What can hang from each mark
legam: muge tabef tuli
ziga: muge tabef tuli
nopop: favi teku ziga
teku: nopop tabef
fini: dabo
muge: tabef tuli ziga
tuli: legam muge sovi tabef
tabef: legam sovi tuli
favi: dabo legam muge tuli ziga
sovi: dabo fini teku
dabo: favi fini sovi tabef

Each row was made from one small tree. The marks that hang from a mark follow it in brackets, in alphabetical order. Every link used is in the known rows. Write each row's tree.
Each row is shifted at random along 6 fixed directions that mean nothing.
Known rows
tuli(legam sovi tabef): [  69  117   45  121  122   -4  -83  110  -88  129  -29 -125   74  -99
  -98   52   36 -190   85 -159  137   71  -63   54   95    7  150   -9
 -108  -33  142  -78  -31   17  163 -116 -126  -29   74 -161 -114  -69
  -25   41 -300  159  -25  -27 -182  -10  104   90 -161   29   67  367
 -328  156 -164  -60  -99  -72  142  -41  -57]
nopop(favi(dabo ziga)): [ -41   31   93  -35 -180  130  113   75   41  195   43 -162   92 -134
 -210 -157   25  371   91  -57  -40  -58  -76   47 -101 -255  -21    9
  283  -19 -235 -162  -45  -20  -40 -115   39   24   83  164  329  -64
   35   86   48 -199 -124   53  -35  -82 -172   86   22 -132  140  -20
   -4   14  162  -47 -185   92  161   84  -79]
teku(nopop(favi(dabo(sovi) muge tuli ziga)) tabef): [ -32 -105  125  -49  156  180 -110  108  255  -54 -170 -157  271   64
 -316  -62   52  301 -117  160   68  -32   85  125   30  -28  -51   66
  113  109 -116   72  -82  104 -237 -102   20  -55 -225  210  194 -170
   59   68 -114 -231  -24   -1  -65 -188 -307 -134  100   91  292 -242
  -48   60    2  -10 -120  116  191   68 -195]
dabo(favi(legam muge ziga)): [ 148 -202    5  119  159    9  107  129 -127  185 -125   31  267  183
  -54   68 -102  130  -74  258  141 -160   58  -51   71  246   39   70
 -221  186  -55  -47   22  114 -131 -247 -189  105 -226  -32  163  -95
 -132  -13 -325 -274  102  -49  119  177   83   68  139   -3   29  -96
   54 -170  -97  132   42  -14 -221 -153   79]
ziga(muge(tabef tuli(legam))): [  73   42   52   54  183  207   72   64   98   28  -39   19  343  -78
 -198 -126   50 -117 -126   21  238  -61   55  211  161  -16  127   29
    6   17 -222  108 -127   97  293 -102   -1 -263  100  121  224 -220
  -67  109 -312  -24   94  168 -239 -100    6  -88 -156  108  265  -34
  -83   67   19   98 -215   -8  352  105 -325]
ziga(tabef(legam(muge) sovi(dabo fini)) tuli): [  62   31   32    4  164  -26 -207    5    6  -34 -208  -56  150   20
  -73   67  -54 -158   -8    8   33 -125   19   77  176  124  -25   11
 -171   37   61    8  -21   71  -91  -92  -73  -89  227 -114  -35  -44
  127  -85 -359  225  101  122  -49   36   91  -75 -171  109  224   50
 -196  234 -340  -26 -105  -47  130   38  -56]
tuli(sovi(fini(dabo) teku) tabef): [-105  -84   69 -164  272  120 -332 -211  231 -283 -220 -117   88  -15
   16  118  103 -223 -120  117  -13  107    6    0  116   14   66   50
   28 -102  204  348  -48  -50   97  234   13 -116  -49   89 -166  -83
  245  -24  -20  347   44   20  -71 -225  -22 -125 -319  135  131   71
  -77  109  129 -109  102  149  141  108   30]
favi(dabo legam tuli): [ -72 -165  -39   -7  239  122  -85  138  143  136 -267 -177  110   96
  -91   32  -53  141   -4  115  118 -139   56 -187  148  128 -239 -102
 -194  161   60  136   80   12 -321 -339  -66  155 -117 -125  141  -36
  214 -123 -165 -212  268 -155   38   80  -29  143  153  -78  189 -182
   49   61 -279  221   63  -37 -179 -160   -5]
tabef(legam sovi(fini(dabo(favi(tuli ziga(muge)))))): [  74  -43  -36   91 -100 -173  -24  122 -133  182  -86 -191  162   99
   87   21 -142  196   69  104 -138 -231  -13  -84    3  127  -30  -76
 -136  -71  -28 -251   64  180 -297 -207 -194  251  119 -134  128  -34
   48  -87 -281  -82  -51   17   50   82  -15  -96   84  -72   10 -106
   46   62 -184  -65  -68  -35 -149  -23  -32]
nopop(favi(dabo(tabef) legam)): [  65 -126  178  117  205 -155  154    9  -20  -95 -221  371  242   54
   33  144  -55  142 -205   21   45 -155   56   29  105  183  143   76
   -6   -6   12 -134   51   77 -129   30 -186  108 -226   30  -13 -190
 -140   96  -61   -7  156  -28  169   53   17 -264  154  261  -22 -281
  174 -143  118  -20  -92   95  -34   97  139]
dabo(fini sovi tabef(legam(muge tuli))): [ 102   67   48  -63   42   48 -147  138   84  168 -208 -186  226  -78
   -7  -61 -166 -110  -67  142   40 -153   19   19  132  237 -142  -97
 -187  173 -223  169   -4  106   98 -170  -80  -46  191   91  226 -132
  268   43 -218  -93  260   15 -210  -75   28    7  -78   77  305  -32
  -16   70 -228   97    0  100   93   95 -249]
ziga(tabef(sovi) tuli): [  49 -103  136   93   29    7  186 -104   64   40 -351  119  398   12
   10 -143 -195  190   78  341   -1  -84  193   59  220  103   32  184
  225   13 -385  -59 -173  -21  -10   74   40   97  -83  282  299 -286
  133  164   78  -49  122  -90   74  -27    7 -124 -108   27  115 -325
  251 -273  483   70   17  218   31  226   45]
tuli(legam muge(tabef(sovi(fini(dabo(favi)) teku)))): [ -84 -101  -25   10  388    1 -251    5  162 -164 -318  -35   78   74
 -185    3   56 -216 -100  148   60   22  146   17  330  166 -102    8
 -264   75  168  318   43   38  -39  -69  -88  -79   51 -104 -203    7
  181  -61 -275  239  252   59   62   54  143   87 -227  141  245   53
  -15  199 -370  176   33 -109  -26  -41   11]
nopop(favi teku ziga(tuli(muge sovi tabef))): [  50   67   73  159  -26   94  140   44   35  -61   22  -41  290   21
 -378 -164   88  134   40 -132   97  112   74  309   62 -244  172  168
  242   22 -187 -187 -154   78  137   -3  -61 -170  -41  164   64 -196
 -277  235 -206  -30 -141   19 -116  -66 -197 -178  -26  144  124   -5
 -189   41  140    7 -318  -41  267  143 -240]
favi(dabo(fini) muge): [  60  186  127 -161 -166  232   56   -6    2  302   52 -284  127 -241
  -34  -39    0  150  105  -29 -101 -122 -140   26 -116 -153   65  -21
  222  -10 -224  -51  -88 -107  183  -96  -43 -106  268  168  282  -82
  139   76  -44  -92  -98  157 -107 -164  -42   92 -157  -84  256  255
 -197   69  102 -115 -152  188  298  132  -58]
ziga(muge(tuli(legam tabef))): [  -6   69  -18  315 -110 -151  383  101   22   37 -129  311  272  -10
  -36 -337  -42  370   27  -19   48 -182  150   76  140  -76 -109   28
  190 -135 -497 -271    7  157 -183 -237  -20  163  123   80  251 -248
  -74  204   44 -260  112  -64  105  116 -201 -199  159   70   13 -433
  515 -120  278  142 -262  -52    3  201 -267]
legam(tabef(tuli(sovi(fini)))): [ 159   79  169   -7  -17 -132   33 -125  -77    3 -109   56  290  -81
  334   -1 -101   57  -22   90  -35 -136   18   11  -25   71  223   27
  166 -228 -194 -215  -70   79   14  180  -67  167  -68  172  123 -261
   64  144   34   94  -63  -16  -81 -186 -111 -353  -91  139 -107  -78
  183 -196  561 -284  -42  278   62  236  -58]
fini(dabo(favi(muge(tuli(sovi)) ziga) tabef(legam))): [ 104  -15  124  -43   15   22  -16   95   27   50    2 -205  439  -67
   71   33  -15    4 -233   98   33 -183  -67  118  -48   51  288 -114
   28 -277 -157  -30 -132  266  193   11 -219   32  -39  186  242 -313
  -10   21 -345  -35 -175  171 -374 -348 -157 -391  -11  100  143 -112
  -29   -9  259 -230 -201  215  308  172 -350]
legam(tabef(sovi(dabo(favi) fini) tuli(muge(ziga)))): [ 108  -15   52   61  117 -160 -187   36  -46  -40 -201  -78  191  119
  -19 -103   14    5   26  126  -30  -59  109   16  151   46   32   36
 -144  -16  -37  -95  -37  129 -209  -34  -60   17   49   -5   46  -68
   97  -13 -260  132   27  126   25   36  -60  -80 -169   69   93  -46
   42   54 -104  -11  -68   27  -40   29  -40]
favi(dabo(fini) ziga(tabef(sovi tuli(legam)))): [  93  -79   32   -4  253   85 -218  106   54  109 -299 -371  253   51
   19  177  -77 -152  -14  167   24  -36   20 -116   74  244  113  -39
 -277   68  173   88  -61   44 -120 -110 -193   78  -95  -94   22  -78
  151  -94 -472   57  192   18 -109  -21   24  -69 -117   13  184   61
 -256  156 -285  -23   89   58  -17 -103  -73]
ziga(muge(tuli) tabef(legam sovi(dabo(favi) teku))): [ 104    5   45  191   51 -157  144    6  -57   85 -196  195  295  -79
 -132 -127 -114  133   77  161  -20 -179  170  172  312   17   56   72
  105  -66 -280 -194 -132   68   50  -85 -162   83  181  113   70 -155
   45  161 -178  132  -56   93   42   31  108  -33 -120   56  173  -11
  153  -52  190   -8 -186   53   63  175  -41]
fini(dabo(favi(muge tuli(tabef(legam)) ziga) sovi)): [  13    1   24  -53   47   92 -179  189  154   33  -36 -341  329  -33
  -88  -12  -17   33 -223   66   56  -99  -79   85  -12   41   65 -110
  -94 -110  -89  110  -14  301   44 -122 -204  -14    6  109  212 -228
   76  -17 -364 -115  -77  122 -360 -257 -196 -238   35   34  276 -106
  -95  150  -22 -109 -186   79  264  149 -406]
muge(tabef ziga(tuli(sovi))): [  55  -73   65  208  112  123    5   56   70   77 -242  -64  246   61
 -336 -232   58   25  163   95   98  105   88  103  212 -119   38  196
   90  192 -210  -15 -159  -56  125  -31  132 -222   35  151  263 -187
   70  196  -54   23  118  -30  -60   79  -41  103 -292  -58  210  -74
  -81   36   18  238  -55  -27  187   70  -70]
muge(tabef(sovi(dabo)) tuli): [  69  138   -9  214  118 -183 -271  191 -137  132  -57 -160 -101   37
 -218  -44   86 -127  241 -261  -57   54  -40   67  134  -79  -18   19
 -196  120  288 -231    8  -41  -84 -146  -95 -125  244 -261 -208   48
   67   20 -184  324  -71   20  -76  153   68  108 -178  -41   95  387
 -420  388 -518   71 -162 -211   89  -38   22]
dabo(favi(tuli(legam(muge) tabef) ziga) fini sovi): [ 163  174  153  138 -234 -191  221  143  -49   19  -48  145  383 -107
  203 -146  -16  296 -150  -46  -75 -184  -20  105  -85  -42  170  -59
  182 -277 -505 -305    8  337   -7  -47 -208  132   58  265  256 -349
 -126  255   16 -191  -93   45  -50  -83 -413 -506  108  162  -77 -374
  430 -127  529 -203 -325  130  128  392 -358]
muge(tabef(legam sovi(dabo fini teku)) tuli): [   6   73  -62   74  263   46 -365   75  108   52 -213 -161 -115  -57
 -332  -75   55 -193  150  -38   41   20   36   64  289  -34 -204  -26
 -179  214  124  111    0 -110   15 -148   28 -190  373 -148 -137  106
  328   24 -223  335  166   94  -58   93  184  311 -328  -62  397  362
 -281  428 -559  161  -48 -163  116  -38  -62]
dabo(favi(legam ziga) fini sovi): [  -1   42  -11   13  -73  -27 -139  162  120 -162  -73  -33  -70   32
  -41   78  139   58 -154 -127 -129   64  -66  -32  -48  -55  -61 -161
 -119   23  -16   13  158  187  -93   -9  -77  -42   67   49  -79   36
  -15   26   31   16   70   49   74   90 -285 -182   93    6   26 -347
  139  189 -202   24 -133 -139  -27   93 -164]
legam(tabef(sovi(teku)) tuli): [  41  146  -59   86  -31  -76 -159  189  -69  367  -66 -337  -16 -165
 -117 -250 -140  116  327    3    2  -72   22    6  160  -56 -245  -25
   15   93  -98 -113   -3  -31  -67 -275  -79  149  202  -25   96  -21
  337   99  -37  -23  -57 -177 -220  -10   31  320  -53 -166  137  434
 -145  141  -82   36  -52  -13  -54    3 -121]
favi(muge(ziga(tabef(sovi(teku)))) tuli(legam)): [ 158   47  -15  231  117 -112   89   79   -5  -16 -152   86  279   54
  -73  -45   40   82   -2   14   40 -103  104  118  139  -12  159   62
   29  -74 -171 -180  -64  144  -99  -71 -190   31  -44   65  -53 -246
 -117  188 -162   25  -39    0  -14   53 -195 -287   24  137    8  -84
  110   52  156  -54 -217  -54   63  128 -217]
teku(nopop tabef(sovi(dabo))): [-136  -76   25   -5  214   72 -291   15  178  -93 -246  -86 -143   41
 -357  -94   20    5  156  138   26  130  126   35  231   13 -300   96
  -16  216  151  183  -63 -155 -201  -79  210  -74   84  -44  -90  127
  319  -81  -30  127   92  -37   60   -1  114  342 -170  -51  350  102
 -195  201 -430  161   85  -45   44  -99  135]
teku(tabef(legam tuli(muge(ziga) sovi(dabo(fini))))): [ 165  206  172  200  -96  -42  134    4  -24   77 -158  110  225  -91
 -173 -224    9  136  144  -39  -31  -84   41  173  103 -118  111  101
  229    5 -426 -293 -161  -23  115  -39  110 -132  360  173  236 -169
   43  230 -105   71   -7  195   16  -13  -70  -71 -319   88  299  -36
   55   83   66  -39 -238   73  331  252 -161]
legam(tabef(tuli(muge(ziga) sovi(dabo teku(nopop))))): [ 102  -73   33   64  308   19 -143  -63   50  -50 -175  -41  190   56
 -310 -107  109 -112  139  129  117   67  171   99  296  -99  129  176
   48   91   27   82 -199  -71   37  -10   25 -159   -8   50  -25  -96
   60  111 -243  170  -35   46  -66  -57   47  144 -316  142  190  280
 -145   43  -10   13  -14   47  121  -33  -13]
legam(muge(tabef(tuli))): [ 162   57  -33  150  203 -113 -108  151 -133   88   14  -70  152   78
  -57  -37  -14 -195  -41  -82  132  -78   26  112   47  153   93   57
 -271   97  130  -70    3  122   13 -131 -187 -101  -31 -138  -67  -77
 -126   19 -385   43   27   73 -211   50   67 -111  -13  157   41  228
 -254  155 -312   27  -94 -115   78  -55 -181]
sovi(dabo(favi tabef) fini teku(nopop(ziga))): [ -60 -283    2   40   80 -147  -51 -157   84 -383 -133  360   36  129
  -49  -15   -7  159 -155  329 -102   -9  166   61  101   52 -113  162
   95  -41  -15  113  -41   45 -198  151   10   31 -123  152 -108   63
   44   24   79   49   -4   -3  291   20    5  -83   31  125   -9 -263
  338 -154  134    1  143  124 -192   22  192]
fini(dabo(favi tabef)): [ -83  -52    3   32 -211 -171   40   73  -26   83   28  -48  119  -57
  140 -128 -139  260  -59  148 -160 -138  -30  -37  -55   55 -127  -61
   65 -208 -132  -90   26  123 -114  -69 -117  245   28   96  177  -78
  170  -33   37 -134 -126  -56  -76 -139  -36  -92  175  -80  -12 -169
  236 -116  195  -57  -11  158  -87   87  -54]
favi(legam tuli(muge tabef) ziga): [  83  -76  -38  162  425  113 -174  158  131 -215 -153   -5  192  237
 -287   79  186 -200 -228 -112  286   62   50  108  164   46   98   80
 -304  186  186  185   67  210  -59 -159 -145 -294 -163 -136 -112 -119
 -241    9 -490  -20  216   83  -87  128 -104 -168   -2  245  197 -101
 -215  269 -451  176 -160 -261  127  -60 -239]
tabef(sovi tuli(legam muge(ziga))): [ 103  222 -122   84  -60   38  -97  263  -59  309   74 -461   30  -43
 -257 -158   63  -65  226 -164   72  -14    0   46   61 -125  -14 -179
 -175   32  -66 -148  -56   68  -21 -349  -48  -24  296 -174   56   45
   31  -57 -448  -27  -66  127 -262   33  -37  196  -75 -141  202  310
 -314  328 -483   46 -220 -212  125 -147 -360]
muge(ziga(tabef(legam sovi) tuli)): [  41  -86  -78   32  116   63 -159  132  100   -6 -151 -268  234   64
  -25   26  -43 -140  -69  164   98   -9   56   -6   75  145   58  -80
 -206  -63   19   82  -97  160  -86  -60  -62   79  -68  -33   60 -100
   97 -110 -418   21   59   40 -246  -99  -59 -138  -22  -36  117 -115
 -128  125 -173  -29    6  -28   37  -85 -291]
nopop(favi(dabo(sovi(teku)) tuli(muge tabef) ziga)): [ 120   -1  165  155  204  -35   37   13   64  -43 -222   79  348   44
 -299  -25   88  143  -15  -26   18    4   97  204  204 -127  266  204
  156   83 -119 -116  -90   60   32   24 -191 -166 -110  165    5 -260
 -169  303 -116   72  -24   41   66   14 -170 -204 -145  261  134   28
  -50   32  214  -34 -224   56  202  239  -51]
teku(nopop(favi ziga(tuli(sovi)))): [ -12 -135   74   94   31  -99  125  -12   35 -320  -38  226  121  139
 -124   -4   93  129  -89  -61   40   76  140  140   -2  -72  141   97
  134  -97    1 -141  -69  154 -123  149   26   20 -262   62  -72  -62
 -312   59   33   -7  -84  -42   97   -4 -232 -326  116  194 -176 -360
  107  -78  156  -63 -119  -42   35   57  -23]
tabef(legam(muge(ziga)) sovi(dabo teku(nopop)) tuli): [ 123   38  -44 -259  -26  163 -137   35    2  390   51 -512  223 -208
  -54 -123 -124   14  195  326   88 -209   59  -10   43    7   -4 -181
   70 -124 -216   61 -283  -48   36 -232   14  216  196  105  296  -42
  365 -129 -415  -86 -241  139 -389 -377   92  297 -150 -181  289  469
 -167  -10   82 -244   10  256  103 -136 -283]
fini(dabo(tabef(sovi(teku) tuli(muge)))): [-104  -81 -156  171  307 -218 -252   61  210 -243 -358  -68  -40  238
 -249  -73   24  -87   12   29 -103   32  234    0  347  112 -247   15
 -256  150  197  181   88   48 -325  -71 -121    0   13 -151 -329   41
  163  -24 -123  193  275  -52   86  155   -8  -67   20  185  201 -151
   64  288 -528  272   12 -209 -133  -18  -76]
muge(tabef tuli(legam sovi(dabo(favi) fini)) ziga): [ -33  119    6  158 -112   21 -117  195   37  114  -29 -129   33 -106
 -265 -314  192  163  132 -149    9    7  -57   60   74 -320 -158 -113
   45  -77 -224 -171  -19   76  -30 -251  108 -100  380   16  221  -35
  203   73  -67   64  -65   85  -95   33 -207  138 -196 -218  201  -40
   56  263 -143  114 -267 -115  165   52 -255]
ziga(muge(tabef(legam sovi) tuli)): [  25  214  -62   57   -3  168  -83  220  117  223  -19 -329  115 -175
 -322 -251   28  -34  117 -121  102  -48   13  175  139 -141 -102 -116
   -3   47 -218  -14  -71   64  151 -241   11 -131  380   16  188  -89
  159   66 -318    7   36  180 -367  -98  -18  117 -135  -99  423  160
 -259  340 -336   99 -305 -141  370   67 -454]

Write each row's tree
[ 174   -6  173  244  120 -120  152   14 -103   10 -231  198  358   80
 -121 -171   14   36   88  -21   85  -51   87  153  193  -38  227  257
  137   73 -245 -208 -118   66   76   47  -10 -152  -34  149  199 -329
 -145  267  -21   34   59  -29   -3  105 -119 -211 -208  222  -17 -117
   67  -93  247   55 -170   23  192  216  -31]
legam(muge(ziga(tuli(sovi))) tabef)
[  88 -147    2  -60  383   95 -171   83   75   95 -314 -217  384  104
   32   64 -156 -279 -128  325  246 -141  160  -24  212  422   34  -42
 -365   97   48  258 -106  114  -40 -146 -131   97 -184  -67   81 -186
  154 -139 -532  -17  260    8 -236 -106  133  -72  -79  115  208   -1
 -132   -8 -217   72  115   65  -20 -123 -182]
ziga(tabef(legam(muge(tuli)) sovi))
[  83    9   51  315   97 -163  143   30 -138  163 -265  114  170  115
 -162 -143  -43   85  259   22   28   18  138   11  244   41   32  224
   -4  156  -77 -222  -33  -77  -98 -160  -80   55   11 -110  -16 -140
  -54  180  -98    6  127 -149  192  242  116  136 -152   81   29  131
   -8  -73  -58  180  -20  -69  -95    5  178]
tuli(muge sovi tabef)
[  95  145   59  159  274 -166  -36   56  -53 -115  -99  188   50  -75
 -120   34  113 -222  -26 -292  124   -5   16  165  213  -23  174   53
  -44  -31  106  -52   42   89  140   -1 -184 -121   58  -92 -299 -138
 -147  180 -128  266   34   -5  -90   63  -34 -149 -123  326  -18  254
  -99  190  -77  -76 -229 -150  184  122 -103]
tuli(legam(muge tabef) sovi(teku))
[ 128   13   85  214  248 -281  -30   97 -135    5 -290  135  189  143
   27  -69  -63  -75   70  -38   89  -93  149   49  213  194   39  135
 -162   86   43 -137   17  114 -184  -87 -162   72 -100 -117  -89 -191
  -60   89 -124   75  160  -97   30  163  -11 -171  -54  245  -58    6
   17    4 -102   78  -76  -70  -60   74   32]
legam(muge tuli(tabef(sovi)))
[-141  -79   16  110  176   10 -186  155  167   34 -408    8   25   46
 -335 -333  -80  184   72  152  151 -130  163   12  333   96 -586   -7
 -154  268 -233  143   82   67 -306 -408  169   29  224  -39  235   36
  428  -47  -86 -125  358  -84   87  162   -3  340  -96  -67  442 -257
  222  162 -478  390   -8 -109  -79  -36  -67]
teku(tabef(legam(muge tuli(sovi(dabo(favi) fini)))))
[  47   -5   44   87  112  137   84   52  174 -167 -137   79  318    0
 -366 -101   25  177 -138    6  133  -49  126  322  144  -83   30  125
  162   74 -278   -6  -78  164   58  -14  -78 -172  -46  268   81 -205
 -159  179 -164  -32    3   94  -72  -28 -206 -264   54  164  247 -263
   -4   97  104   37 -336  -51  281  229 -281]
nopop(favi(legam muge) ziga(tabef(sovi(teku)) tuli))
[  33   35  160   -2  117  -91   65  -36    0   31 -276  101  291  -63
   56  -69  -86   60   37   96   63 -152   91   26  179  101   43   30
   93 -129 -194  -56  -95   28  -83  -71  -42  159   73   62  115 -255
  136   34  -89   55   75    7   10  -78  -13  -98 -123  143  118  -48
  166 -111  235  -77 -122  166   92  169   -3]
tuli(legam(muge) tabef(sovi(dabo)))
[  18  -91  181 -289  149   76 -121 -157  139 -115 -293 -114  372  -78
  442  203 -118 -108 -197  381   12  -89   52 -155    8  308  177 -123
  -21 -324  -47  219 -151   57  -36  160  -62  295 -169  148   89 -235
  291 -139 -171  106   84   23  -75 -373  -55 -279 -142  103   42 -157
  179 -239  472 -296  144  424  -26  106  -23]
tuli(legam tabef(sovi(dabo(fini))))
[ 110   35   47  421  143 -229  321   29  -74 -203 -147  595  235  118
 -144  -74   61   27  -96 -192   75  -85  136  225  235   -6  174  200
   29   20 -163 -268   24  157    7  -18 -117 -184   54  -26  -79 -211
 -399  256  -69   77  145   53  207  298  -47 -378   15  325  -58 -358
  233   20   17  150 -297 -211  135  217  -69]
ziga(muge(tuli(legam)) tabef)
[   3  -23   -4   -8  -97 -167   64  -30  171 -183 -194  237  211   -9
  215  -17  -45  351 -252  242 -178 -219  111   -7   55   83 -143 -147
  110 -211 -388  -25  101  216 -266   18 -163  282  -51  289    0 -190
  160  132  194 -101   42  -52  173  -83 -317 -396  290  115  -17 -576
  677 -183  445  -95 -100  173 -189  250 -189]
dabo(favi(legam muge) sovi(fini teku) tabef)
[ -18  -37  -67   -9   -5  234 -292  157   93  376 -172 -630  217   46
 -264 -117  -29  146  233  196  -59  -29  -40  -86   75  -54 -192  -12
 -127  229  -35   54  -61  -52 -203 -376  -26  -52  188  -39  293  -27
  357  -49 -356 -130   51  -44 -108   12  -66  278 -165 -260  331  188
 -314  229 -383  160   39   27    1 -133 -140]
favi(dabo(sovi(fini)) ziga(muge(tuli(tabef))))
[-116   45  -62  -73 -167  -44  -66   -7  206 -160   45  -73  132  -82
   66 -196   47  275 -202   86 -152 -157   27   73  -13 -157 -188 -146
  165 -314 -283   85   50  222 -121  -52  -98   65  138  221  107  -89
  199   19   40  -88 -136   85 -105 -248 -294 -274  147   35  122 -294
  380   60  269  -93 -177  109   51  216 -350]
sovi(fini(dabo(favi(tuli(muge)) tabef)) teku)
[ 197 -100   85  169  385   77   -1   35   25 -152 -135   69  366  159
 -266  194   68 -182 -180  -31  249   65   78  217  166   83  387  166
 -105  123  144  -41  -85  155  133   74 -241 -165 -293   -8 -118 -239
 -381  184 -512   94   65   58 -113   -8  -10 -278  -37  317  123    5
 -301   45  -68  -37 -183  -75  174   10 -149]
nopop(favi(tuli(sovi tabef(legam)) ziga(muge)) teku)
[  24 -275  182   52  389   71  116  -25  177 -110 -441  180  472  105
   34   18  -96  123 -203  289  198 -154  134  -62  210  200  115  137
   46   25 -177  150  -59  108 -143  -11  -55   88 -348  165  311 -369
   43  107  -88 -203  342 -107   66  -32 -123 -248    0  223  117 -449
  335 -238  360   80   54  211    9  133   -9]
favi(dabo tuli(legam(tabef)) ziga)
[ -54  104 -303  417 -139 -296  -25  169  -73 -147   75  133 -318  100
 -338 -107  141  158  215 -362 -166   50   31   92   38 -221 -248   53
  -47   31  182 -346  183   92 -417 -244 -115   49  315 -351 -457  240
 -181   71 -132   94  -92  -72  208  373 -112    5  178   25  -80   80
  -59  451 -686   58 -211 -496 -134 -132 -103]
tuli(sovi(fini teku(nopop(ziga(muge tabef(legam))))))
[  19   80  181 -431   75  434 -111 -203  222   35  118 -205  379 -375
   19  -92  -73  -96 -210  348  222 -202  -14  239   11   -8  114  -47
  352 -251 -353  391 -302    3  475   47  160 -178  198  412  408 -200
  325  -27 -288  -39 -223  287 -489 -697   85   -3 -339  104  460  297
 -113  -49  482 -356  -48  459  555  196 -371]
sovi(fini(dabo) teku(nopop tabef(legam(tuli(muge)))))
[ 115  -32   43 -116   55  307 -139   67  -18  239   49 -570  465  -22
 -111  -20  -47 -157   46  209  171   16  -19  134  -25   37  246   33
  -51  -25  -35   98 -288   55  274 -115  -72 -120  -69   96  257 -187
   33  -68 -576  -48 -193   67 -450 -306   -2   -6 -224  -60  188  347
 -524   28   31 -110  -18  167  259  -86 -266]
nopop(ziga(tuli(muge(tabef) sovi)))
[-111 -184   77   45   76  -63   11 -118  225 -282 -326  204  188   19
  -14  -61   15  189 -165  244  -99  -47  100   -6  177   -6  -71   26
  180 -151 -235  140    5   89  -76  123    4   87  -32  254   82 -167
  194  119  175   52  142  -50  173  -51 -161 -203  -62   99   91 -487
  524 -112  362   33   15  151  -39  216  -10]
tuli(legam sovi(fini(dabo(favi(ziga) tabef)) teku))
[  37   30  -73 -430  -63  216 -392  -63   15  274  107 -716   65 -173
  313  190 -111 -139   66  341  -66  -66  -84 -159 -155  130   17 -276
 -109 -218  139  200 -130  -59   10  -34  -91  273   -5   18  -15   83
  437 -260 -304   95 -268    4 -329 -426   47  149  -95 -252   31  524
 -311   20  124 -374  223  293 -129 -202 -122]
tabef(sovi(fini teku))
[ -56 -147   23   -1   39  103  -95   38   64    4  -87  -71   21   48
 -278  -92   31  109   27  134   17   49   10   21   98  -97 -124   70
   -1  144  -50  104  -37   -5  -12  -90   70 -121   55   78  182   60
  100  -26  -62  -45   17   60   63   67   22  248 -113 -135  213  -58
  -15   29 -123  158   11   -2    6  -37   81]
sovi(dabo(favi(ziga)))
[ -28   51 -153   81  164 -127 -286  284   23   34  -63 -347    5   63
   93   51   37 -174  -33  -99   96    5   23 -112   34  162  -77 -269
 -424 -156  299    4   78  210 -295 -262 -204  256  -73 -344 -250   16
  102 -202 -417   59   43  -96 -243  -38 -119 -106  155  -24  -51  101
 -162  283 -432  -29  -38 -186 -158 -208 -316]
muge(tuli(legam tabef(sovi)))
[ -67   32   -8  107 -336 -462   88   93 -154   53   15   58   -8   27
  317  -21 -102  341   59  -47 -364 -143  -39 -145 -113   33  -61 -144
   40 -300  -23 -391  128  156 -367  -30 -186  454   27  -55  -70  -44
   52  -20  270  -13 -232 -173  159   20 -216 -292  276  -43 -348 -275
  397 -113  241 -174  -51   60 -287  133   63]
fini(dabo(favi sovi))
